Here is a tiny trained network, its code and every weight. The questions are about switching its units off for an input and a target symbol, where a switched-off unit gives its printed mean instead of its output.

import numpy as np


def w(rows, s, z=0):
    codes = np.array(rows[::2]) - 128.0
    scale = np.full(codes.shape[1], s)
    scale[-1] = z or s
    return codes * scale


def f(y):
    return np.maximum(y, 0)


def softmax(a):
    e = np.exp(a - a.max(-1, keepdims=True))
    return e / e.sum(-1, keepdims=True)


def log_softmax(a):
    a = a - a.max(-1, keepdims=True)
    return a - np.log(np.exp(a).sum(-1, keepdims=True))


def net(x, mask):
    ids = ['ΘΞΣΨαβγδεζλμπ'.index(c) for c in x.split()]
    T = len(ids)
    res = E[ids] + P[:T]
    u = 0
    for l in range(2):
        r = res
        for j in range(3):
            rows = slice(2 * j, 2 * j + 2)
            q, k, v = (r @ M[l][rows].T for M in (Q, K, V))
            z = softmax(np.where(np.tri(T) > 0, q @ k.T / 2**0.5, -1e9)) @ v
            o = O[l][rows]
            res = res + np.where(mask[u + j], z, o[:, -1]) @ o[:, :-1]
        u += 3
        y = f(res @ A[l][:, :-1].T + A[l][:, -1])
        res = res + np.where(mask[u : u + 8], y, B[l][:, -1]) @ B[l][:, :-1]
        u += 8
    return log_softmax(res[-1] @ U[:, :-1].T + U[:, -1])


Q, K, V, O, A, B = {}, {}, {}, {}, {}, {}
E = w([
[139,121,146,159,126,3,96,46],'Θ',
[132,84,97,95,44,147,191,94],'Ξ',
[254,190,188,154,139,182,219,134],'Σ',
[138,34,140,140,215,117,108,162],'Ψ',
[181,118,95,107,32,108,113,78],'α',
[123,136,112,107,31,134,190,197],'β',
[140,93,35,47,195,78,99,42],'γ',
[159,29,111,105,117,213,143,57],'δ',
[173,150,103,119,32,88,102,167],'ε',
[193,41,50,58,94,161,116,153],'ζ',
[214,114,112,136,148,144,15,119],'λ',
[101,129,72,75,180,81,136,227],'μ',
[190,166,124,157,112,112,34,179],'π',
],0.0049)
P = w([
[129,106,133,115,65,180,64,130],'0',
[140,86,52,184,92,157,97,131],'1',
[145,98,163,53,100,129,89,139],'2',
[182,82,52,172,130,112,135,144],'3',
[195,86,174,30,131,91,121,146],'4',
[212,78,50,153,164,77,171,148],'5',
[215,91,179,4,164,52,153,151],'6',
[232,75,56,153,195,39,211,143],'7',
[184,73,133,55,196,24,169,150],'8',
],0.0035)
Q[0] = w([
[156,119,197,52,125,113,124,138],'0.h0',
[213,69,113,120,120,78,164,156],'0.h0',
[229,79,99,122,131,80,162,152],'0.h1',
[99,147,70,207,132,150,130,119],'0.h1',
[2,187,153,168,132,147,95,111],'0.h2',
[167,114,120,110,141,143,142,156],'0.h2',
],0.067)
K[0] = w([
[182,129,3,249,160,120,189,123],'0.h0',
[226,183,186,87,172,129,199,125],'0.h0',
[223,178,204,77,173,136,197,116],'0.h1',
[61,127,226,15,101,141,62,118],'0.h1',
[155,148,124,134,56,210,121,132],'0.h2',
[142,128,126,126,165,118,167,153],'0.h2',
],0.039)
V[0] = w([
[126,177,169,161,89,79,115,6],'0.h0',
[140,45,99,91,163,189,152,41],'0.h0',
[71,157,177,157,130,209,234,130],'0.h1',
[132,142,179,181,252,186,61,135],'0.h1',
[150,84,203,177,135,168,140,147],'0.h2',
[85,123,102,103,177,141,139,209],'0.h2',
],0.028)
O[0] = w([
[184,180,241,69,142,141,107,190,7],'0.h0',
[211,141,140,240,189,202,155,77,243],'0.h0',
[58,156,133,231,95,140,122,220,2],'0.h1',
[171,184,37,132,147,37,252,157,65],'0.h1',
[148,67,154,137,84,96,180,156,136],'0.h2',
[171,142,86,116,76,182,96,152,218],'0.h2',
],0.013,0.0055)
A[0] = w([
[147,120,177,156,60,98,219,221,137],'0.n0',
[132,64,150,155,76,137,97,168,184],'0.n1',
[114,225,119,120,76,177,140,209,6],'0.n2',
[70,123,185,138,165,89,171,167,69],'0.n3',
[70,137,148,129,82,122,107,155,95],'0.n4',
[19,246,117,121,173,125,144,142,121],'0.n5',
[42,155,187,154,112,80,209,140,88],'0.n6',
[70,111,106,90,143,82,104,93,61],'0.n7',
],0.011,0.0018)
B[0] = w([
[8,160,133,128,193,97,69,94,214],'0.n0',
[64,184,104,114,170,139,124,127,254],'0.n1',
[131,61,45,91,78,166,147,148,186],'0.n2',
[173,165,156,187,135,114,188,179,147],'0.n3',
[137,148,107,156,140,65,101,124,154],'0.n4',
[207,28,141,142,145,142,82,1,162],'0.n5',
[184,175,199,171,76,144,123,149,160],'0.n6',
[121,123,108,132,62,141,130,200,211],'0.n7',
],0.011,0.0079)
Q[1] = w([
[208,150,187,50,115,68,145,111],'1.h0',
[182,150,81,183,124,125,163,132],'1.h0',
[117,187,233,172,161,51,159,117],'1.h1',
[130,97,35,146,108,138,177,96],'1.h1',
[239,152,142,166,152,89,204,70],'1.h2',
[118,150,119,254,152,85,140,102],'1.h2',
],0.032)
K[1] = w([
[27,178,154,143,104,43,173,188],'1.h0',
[100,89,132,222,162,167,117,91],'1.h0',
[3,117,173,69,109,83,108,196],'1.h1',
[194,209,101,72,151,127,140,117],'1.h1',
[146,83,3,176,142,100,191,128],'1.h2',
[113,75,120,105,79,84,184,164],'1.h2',
],0.031)
V[1] = w([
[121,98,124,135,190,105,138,181],'1.h0',
[67,167,129,114,94,135,154,128],'1.h0',
[171,153,90,124,176,129,120,110],'1.h1',
[119,1,102,90,109,101,95,81],'1.h1',
[86,43,107,79,96,145,139,125],'1.h2',
[132,169,107,197,97,46,158,137],'1.h2',
],0.0048)
O[1] = w([
[128,145,112,104,150,149,141,144,68],'1.h0',
[147,108,92,106,132,151,213,91,35],'1.h0',
[65,103,101,126,208,115,104,157,254],'1.h1',
[155,86,86,108,253,205,122,197,201],'1.h1',
[155,118,107,187,148,160,70,153,123],'1.h2',
[174,86,176,161,109,97,217,52,64],'1.h2',
],0.0024,0.0069)
A[1] = w([
[189,163,181,53,169,143,148,113,58],'1.n0',
[207,146,172,165,154,152,150,148,17],'1.n1',
[140,211,142,135,159,116,184,162,22],'1.n2',
[189,114,99,109,136,90,178,140,55],'1.n3',
[166,126,133,3,156,70,165,161,67],'1.n4',
[151,131,180,27,107,123,72,153,64],'1.n5',
[143,160,213,166,128,166,98,132,39],'1.n6',
[124,97,108,95,90,124,121,148,2],'1.n7',
],0.013,0.0022)
B[1] = w([
[145,70,96,73,110,53,53,211,202],'1.n0',
[138,146,84,207,200,93,97,160,191],'1.n1',
[130,51,150,111,143,198,91,109,145],'1.n2',
[79,167,139,50,169,112,141,103,236],'1.n3',
[154,235,142,185,30,163,73,67,204],'1.n4',
[84,74,189,206,161,94,247,118,223],'1.n5',
[176,176,140,34,102,165,178,162,246],'1.n6',
[144,146,105,160,121,177,169,174,189],'1.n7',
],0.012,0.014)
U = w([
[106,90,155,191,124,137,188,107,23],'Θ',
[116,148,78,79,178,81,198,80,193],'Ξ',
[176,131,160,150,86,68,118,148,137],'Σ',
[164,33,160,162,122,166,60,2,201],'Ψ',
[154,160,122,84,85,111,67,89,45],'α',
[134,58,160,74,148,121,161,165,84],'β',
[193,174,126,201,181,135,145,151,97],'γ',
[166,87,114,97,168,104,69,152,3],'δ',
[123,136,136,144,133,133,111,136,200],'ε',
[21,170,128,156,171,104,50,168,225],'ζ',
[160,81,46,102,49,148,167,193,115],'λ',
[148,185,143,145,72,134,159,96,56],'μ',
[134,164,186,65,142,213,105,134,133],'π',
],0.0031,0.0025)

Each question gives the input, a string of symbols that net reads in full, and the target symbol t.
The units are the heads (2 rows each of Q, K, V and O) and the neurons (one row each of A and B). Each row of codes is followed by its name. A weight is (code - 128) times the scale printed after its matrix; where a second scale follows, it is the last column's (O, A, B and U).
mask holds one flag per unit, layer by layer, with each layer's heads first. A switched-off unit (its flag False) gives its mean, the last column of its rows in O or B, instead of its output. The means were averaged over made-up inputs and are rounded, as every weight is.
A unit's drop is (log p(t) with every unit on - log p(t) with that unit switched off) / (log p(t) with every unit on - log p(t) with every unit switched off).
The circuit of an input: a set's keep is (log p(t) with only the set's units on - log p(t) with every unit switched off) / (log p(t) with every unit on - log p(t) with every unit switched off). Starting from the 12 units with the biggest drops (on a tie, the unit counted first), units are removed one at a time, each time the one whose removal leaves the highest keep (on an exact tie, the one counted first), for as long as the keep stays at least 0.8.
units of the circuit, in order: the units of the circuit, biggest drop first
top k neurons: the k neurons with the biggest drops, biggest first
k most important neurons of layer l: the k neurons of layer l with the biggest drops, biggest first
heads that matter: for each layer, one digit per head in row order, 1 if its drop is at least 0.15 and else 0, layers parted by /
input μ λ π Ξ, target μ: units of the circuit, in order -> [0.h0 1.n4 0.h1 1.n5]
input Σ μ ε, target λ: heads that matter -> 011 / 000
input Σ α μ, target λ: most important neuron of layer 0 -> [0.n2]
input Ψ α α Ψ Θ μ π, target λ: heads that matter -> 100 / 000
input α β α Σ Ξ α Ψ Θ, target γ: top 3 neurons -> [1.n1 0.n6 0.n3]
input Ψ Ψ μ α, target λ: top 2 neurons -> [0.n7 1.n7]
input δ α β Ξ Ξ ε μ μ μ, target λ: units of the circuit, in order -> [0.h0 0.n7 1.n7]
input ζ β ε π α Θ Ψ, target Σ: 2 most important neurons of layer 1 -> [1.n4 1.n0]
input Σ Ξ λ Ψ Θ, target γ: 4 most important neurons of layer 0 -> [0.n3 0.n6 0.n5 0.n1]
input Ψ δ λ α, target α: units of the circuit, in order -> [0.h1 1.n4 1.n0 1.n5]
input Ψ γ λ γ γ Ψ δ Ψ Σ, target ζ: units of the circuit, in order -> [0.h1 0.n0 0.h2 1.n6]
input Ψ Ψ Ξ μ β ζ δ Ξ, target γ: units of the circuit, in order -> [0.h0 1.n1]
input Σ Ψ ε, target ζ: units of the circuit, in order -> [0.n0 0.h1]
input Ψ λ Θ, target α: units of the circuit, in order -> [0.h1 1.n4 1.n0 1.n5]
input Ξ Ψ Ψ ζ π ε, target μ: units of the circuit, in order -> [1.n4 0.h0 0.h1 1.n5]
input π Ψ Σ Ψ Ψ Ξ β λ, target ζ: units of the circuit, in order -> [0.h1 0.n0 0.h2 0.h0]
input Ψ ζ ε Ψ α π Ξ Ψ, target π: top 2 neurons -> [1.n6 0.n1]
input Ψ δ ε π Ψ α Θ Θ, target Σ: heads that matter -> 110 / 000
input μ Ψ π Ψ δ, target Ξ: units of the circuit, in order -> [0.h1 1.n3]
input Ψ δ Θ Ξ Ξ γ Ξ, target δ: most important neuron of layer 1 -> [1.n0]
input Θ Ξ δ, target π: units of the circuit, in order -> [0.h1 1.n6 0.h0]
input Ψ Ψ γ δ λ Ξ, target α: 2 most important neurons of layer 1 -> [1.n4 1.n0]
input Ψ Θ Θ μ, target Σ: heads that matter -> 110 / 000
input γ Ψ Ξ Σ μ Ξ, target λ: most important neuron of layer 0 -> [0.n2]
input π Ψ Σ Ξ, target ζ: units of the circuit, in order -> [0.h1 0.n0 0.h0]
input λ Ξ Ξ Ξ Ψ Σ Ψ π α, target ζ: heads that matter -> 011 / 000
input Ψ μ γ Ξ α δ, target β: top neuron -> [1.n5]
